Below are the code and all the weights of a small trained network. Each question names an input and a class and asks about switching units off, where a switched-off unit gives its printed mean instead of its output.

import numpy as np


def w(rows, s, z=0):
    codes = np.array(rows[::2]) - 128.0
    scale = np.full(codes.shape[1], s)
    scale[-1] = z or s
    return codes * scale


def norm(h):
    return h / np.sqrt((h * h).mean(-1, keepdims=True) + 1e-5)


def f(y):
    return np.maximum(y, 0)


def log_softmax(a):
    a = a - a.max(-1, keepdims=True)
    return a - np.log(np.exp(a).sum(-1, keepdims=True))


def net(x, mask):
    res = np.array(x, float).reshape(1, 4) / 4 @ E
    u = 0
    for l in range(2):
        y = f(norm(res) @ A[l][:, :-1].T + A[l][:, -1])
        res = res + np.where(mask[u : u + 4], y, B[l][:, -1]) @ B[l][:, :-1]
        u += 4
    return log_softmax(norm(res)[-1] @ U[:, :-1].T + U[:, -1])


A, B = {}, {}
E = w([
[255,114,117,169,109,57,89],'x0',
[114,129,125,130,208,154,122],'x1',
[112,114,67,149,172,168,223],'x2',
[131,136,143,105,194,101,196],'x3',
],0.0021)
A[0] = w([
[180,97,126,131,71,71,64,2],'0.n1',
[13,122,169,86,40,165,73,41],'0.n2',
[86,99,115,96,130,142,253,111],'0.n3',
[113,174,211,96,244,142,106,53],'0.n4',
],0.0029,0.00083)
B[0] = w([
[174,123,168,139,54,131,130,232],'0.n1',
[39,195,47,180,226,253,212,251],'0.n2',
[125,218,167,215,77,215,108,240],'0.n3',
[78,53,79,77,86,51,84,206],'0.n4',
],0.0031,0.0021)
A[1] = w([
[169,85,59,170,189,155,145,117],'1.n1',
[155,138,132,129,178,111,254,164],'1.n2',
[97,93,125,72,181,74,134,6],'1.n3',
[122,147,132,145,147,222,131,159],'1.n4',
],0.005,0.0011)
B[1] = w([
[3,169,133,82,150,208,165,204],'1.n1',
[63,176,150,144,96,222,52,221],'1.n2',
[126,52,89,79,194,77,249,152],'1.n3',
[128,186,131,177,119,209,125,252],'1.n4',
],0.004,0.0033)
U = w([
[255,112,143,145,54,53,94,168],'0',
[54,186,116,142,132,245,136,173],'1',
[96,59,107,44,203,20,182,3],'2',
],0.0077,0.0035)

Each question gives the input, the list of numbers given to net, and the class t.
The units are the neurons (one row each of A and B). Each row of codes is followed by its name. A weight is (code - 128) times the scale printed after its matrix; where a second scale follows, it is the last column's (A, B and U).
mask holds one flag per neuron, layer by layer. A switched-off neuron (its flag False) gives its mean, the last column of its row in B, instead of its output. The means were averaged over made-up inputs and are rounded, as every weight is.
A unit's drop is (log p(t) with every unit on - log p(t) with that unit switched off) / (log p(t) with every unit on - log p(t) with every unit switched off).
The circuit of an input: a set's keep is (log p(t) with only the set's units on - log p(t) with every unit switched off) / (log p(t) with every unit on - log p(t) with every unit switched off). Starting from all 8 units, units are removed one at a time, each time the one whose removal leaves the highest keep (on an exact tie, the one counted first), for as long as the keep stays at least 0.8.
units of the circuit, in order: the units of the circuit, biggest drop first
top k neurons: the k neurons with the biggest drops, biggest first
k most important neurons of layer l: the k neurons of layer l with the biggest drops, biggest first
drop when u is switched off: that unit's drop, to one decimal
input [4,-1,-2,6], class 0: most important neuron of layer 0	(0.n2)
input [0,-8,-6,0], class 0: units of the circuit, in order	(1.n1; 1.n2)
input [-4,4,-3,7], class 2: top 2 neurons	(0.n4; 0.n2)
input [7,2,3,-7], class 0: units of the circuit, in order	(0.n2; 1.n2)
input [1,-3,-6,-2], class 0: units of the circuit, in order	(1.n1; 1.n2)
input [1,8,1,3], class 2: top 4 neurons	(0.n4; 1.n3; 0.n2; 1.n4)
input [-5,2,-8,8], class 2: top 2 neurons	(0.n4; 1.n3)
input [-3,4,-3,2], class 2: top 2 neurons	(0.n4; 1.n3)
input [2,1,0,-4], class 0: drop when 0.n2 is switched off	0.4
input [4,-8,5,-8], class 0: drop when 0.n2 is switched off	0.1
input [7,8,-3,0], class 0: drop when 0.n2 is switched off	0.5
